Each row has a name. Each question is about the rows just above it. Places in a row count from 1.

C: [120 156 164 121 110 107 114]
E: [178  97  49 130 152 174 181]
T: [120 156 164 168 153 134 135]
Y: [120 139 164 121 110 107 114]
Table of tags by key:
[178] -> Z316
[49] -> Z905
[153] -> Z484
[164] -> Z837
[48] -> Z492
[50] -> Z129
[177] -> Z2
[152] -> Z357
The tag of E, keyed by place 3:
Z905
Which row holds [178  97  49 130 152 174 181]?
E
Whose row is [120 156 164 121 110 107 114]?
C

U: [130 202 196 112 146 158 203  76 202 172]
W: [104 117 103 112 123  96 126 123 103 177]
V: [ 66  72  40  87  85  38  97 104  48 220]
tags:
[73] -> Z698
[85] -> Z714
[201] -> Z859
[72] -> Z394
[202] -> Z172
[118] -> Z161
[117] -> Z579
The tag of V, keyed by place 2:
Z394
The row with [130 202 196 112 146 158 203  76 202 172] is
U
Whose row is [104 117 103 112 123  96 126 123 103 177]?
W

K: [145 143 156 185 187  95 145 114 175 109  92 100  70  98  95 137 115  83
  93 159 117 148  94 146 109  79  79 131  99 149 133 165 136  73]
J: [145 143 156 185 187  95 145 114 175 109  92 100  70  98  95 137 115  83
  93 159 117 148  94 146 109  79  79 131  99 149 133 172 150  96]
L: [ 83 169 113  86  99 192  75  79  52 151 148 123 118 110 125 127 157 143
 117 162 111 125 144 140 132 212 184 149  96 120 137  93 104  83]
tags:
[132] -> Z621
[114] -> Z167
[109] -> Z477
The tag of J, keyed by place 25:
Z477
Whose row is [145 143 156 185 187  95 145 114 175 109  92 100  70  98  95 137 115  83
  93 159 117 148  94 146 109  79  79 131  99 149 133 165 136  73]?
K

B: [ 77 124 101 160  74 150 130]
D: [134 131  49 126 140 122 165]
N: [130 176 153 126 112 158  94]
S: [138  82 155 128 172 106 102]
H: [134 131 132 126 140 122 118]
M: [134 131  49 126 140 122 118]
tags:
[135] -> Z12
[134] -> Z915
[126] -> Z187
[161] -> Z503
[160] -> Z501
[125] -> Z179
[118] -> Z53
The tag of H, keyed by place 4:
Z187
[134 131  49 126 140 122 165] is in which row?
D
Whose row is [134 131 132 126 140 122 118]?
H
[ 77 124 101 160  74 150 130] is in which row?
B

Q: [189 169 123  78]
X: [169 139  59 158]
Z: [160 144 151  67]
A: [131 112 198  44]
F: [107 102 133 134]
R: [ 78 102 199  80]
Table of tags by key:
[102] -> Z11
[103] -> Z379
[80] -> Z234
[170] -> Z75
[169] -> Z431
[101] -> Z633
Join R by its entry at place 2:
Z11
Which row holds [ 78 102 199  80]?
R
Whose row is [189 169 123  78]?
Q
Whose row is [107 102 133 134]?
F

Kimov: [137 139 103 119 138 134 130 119]
rero: [139 118 148  90  57  53 163  77]
balol: [103 140  87  93 113 124 124 140]
tags:
[56] -> Z7
[77] -> Z781
[113] -> Z374
[138] -> Z206
[139] -> Z89
[57] -> Z597
[58] -> Z185
[148] -> Z919
The tag of rero, keyed by place 5:
Z597
Which row holds [103 140  87  93 113 124 124 140]?
balol

tika: [109 118 139 115 104 130 124 139 132 134 125  97 192 129  95 139 134 108
 143 122 132 144 146 123 129 149 126 120]
giso: [117 105 153 150 128 126 131 147 101 122 118 113 204 131 106 151 140  92
 133 135 108 153 144  78 133 165 124 134]
vomi: [103 177  71 106  89 135 127 194 167 146 118  56 211  97  75 112 102 110
 178 101  94 129 149 147 133 166 126  84]
gel: [109 118 139 115 104 130 124 139 132 134 125  97 192 129  95 139 134 108
 143 122  97 138 134  90 124 160 131 120]
tags:
[134] -> Z446
[147] -> Z946
[89] -> Z969
[97] -> Z762
[122] -> Z570
[88] -> Z330
[146] -> Z372
The tag of vomi, keyed by place 10:
Z372
The row with [109 118 139 115 104 130 124 139 132 134 125  97 192 129  95 139 134 108
 143 122  97 138 134  90 124 160 131 120] is
gel
The row with [117 105 153 150 128 126 131 147 101 122 118 113 204 131 106 151 140  92
 133 135 108 153 144  78 133 165 124 134] is
giso

fedav: [152 116 179 160  99 112 142  94 120  93]
Zefa: [132 117 154 135 126 119 135 122 134 122]
zibe: [126  71 100 130 180  77 176 126 186 159]
fes: [110 202 118 103  96 198  66 153  66 122]
kori: [145  82 147 148 144  83 167 106 161 123]
nisuk: [116 149 104 117 123 148 110 142 118 139]
gebo: [135  37 107 141 196  46 204 115 212 161]
kifi: [124 146 115 124 123 143 116 130 111 128]
liva: [113 137  85 112 144 137 120 145 132 152]
key -> tag
[120] -> Z79
[112] -> Z155
[124] -> Z134
[110] -> Z956
[111] -> Z778
The tag of kifi, keyed by place 9:
Z778
Whose row is [135  37 107 141 196  46 204 115 212 161]?
gebo

Dos: [161  85  98 130 160 101 165 132]
paf: [116 146  79 138 139  91 112 143]
kig: [161  85  98 130 160 101 133 132]
Toz: [117 143 133 128 109 134 137 118]
suv: [127 147 114 121  69 104 138 111]
fof: [161  85  98 130 160 101 126 132]
mopo: [144  79 129 186 131  74 100 203]
Vutos: [199  87 114 105 143 113 139 109]
faref: [117 131 157 134  73 160 182 180]
moru: [141 114 141 132 152 131 163 128]
kom: [141 114 141 132 125 127 126  91]
Table of tags by key:
[136] -> Z784
[133] -> Z828
[134] -> Z516
[137] -> Z770
[157] -> Z390
[132] -> Z50
Look up the entry of Toz at place 3 in the table:
Z828
[199  87 114 105 143 113 139 109] is in which row?
Vutos
Whose row is [161  85  98 130 160 101 133 132]?
kig
[116 146  79 138 139  91 112 143] is in which row?
paf
Whose row is [127 147 114 121  69 104 138 111]?
suv
[117 143 133 128 109 134 137 118] is in which row?
Toz

Medi: [173 116 139 108 136 142 113 143  95 136  94  74]
lubaf: [158 100 161 130 123 130  87 140  83 127  89  96]
Mevef: [150 113 119  92 126 128 101 149 107 142 103 104]
rarez: [161 115 148 107 136 114 103 165  42 130 114  91]
zolok: [152 124 144 128 154 123 118 134  76 152  80 102]
nafu: [169 127 150 106 151 119  99 131  91 133 108  79]
Govum: [177 133 144 129 133 112 106 115 108 153 101 104]
ruret: [136 123 132 126 141 127 104 128 102 143  95 111]
mab: [159 116 124 112 133 117 121 131  74 138 118  91]
tags:
[108] -> Z573
[135] -> Z217
[109] -> Z958
[151] -> Z314
[136] -> Z419
Look up the entry of Medi at place 5 in the table:
Z419
Whose row is [159 116 124 112 133 117 121 131  74 138 118  91]?
mab
[152 124 144 128 154 123 118 134  76 152  80 102] is in which row?
zolok

finu: [112 161 131 116 140 135 133 144 127 133]
kivi: [112 161 131 116 140 135 133 144 127 127]
sis: [112 161 131 116 140 135 148 144 127 121]
lav: [112 161 131 116 140 135 133 144 127 121]
[112 161 131 116 140 135 133 144 127 127] is in which row?
kivi
Whose row is [112 161 131 116 140 135 133 144 127 121]?
lav
Table of tags by key:
[121] -> Z734
[127] -> Z977
[161] -> Z675
The tag of lav, keyed by place 10:
Z734
Whose row is [112 161 131 116 140 135 148 144 127 121]?
sis

bega: [183  80 214 168 141 135 134 152]
mitu: [183  80 214 178 141 135 134 152]
pev: [183  80 214 168  60 134  93 156]
notim: [ 66 184 166  64 186 184 174  97]
key -> tag
[168] -> Z141
[178] -> Z632
[93] -> Z603
[64] -> Z171
Look up the entry of pev at place 4 in the table:
Z141
Whose row is [183  80 214 168 141 135 134 152]?
bega
Whose row is [183  80 214 168  60 134  93 156]?
pev
Whose row is [ 66 184 166  64 186 184 174  97]?
notim
The row with [183  80 214 178 141 135 134 152] is
mitu

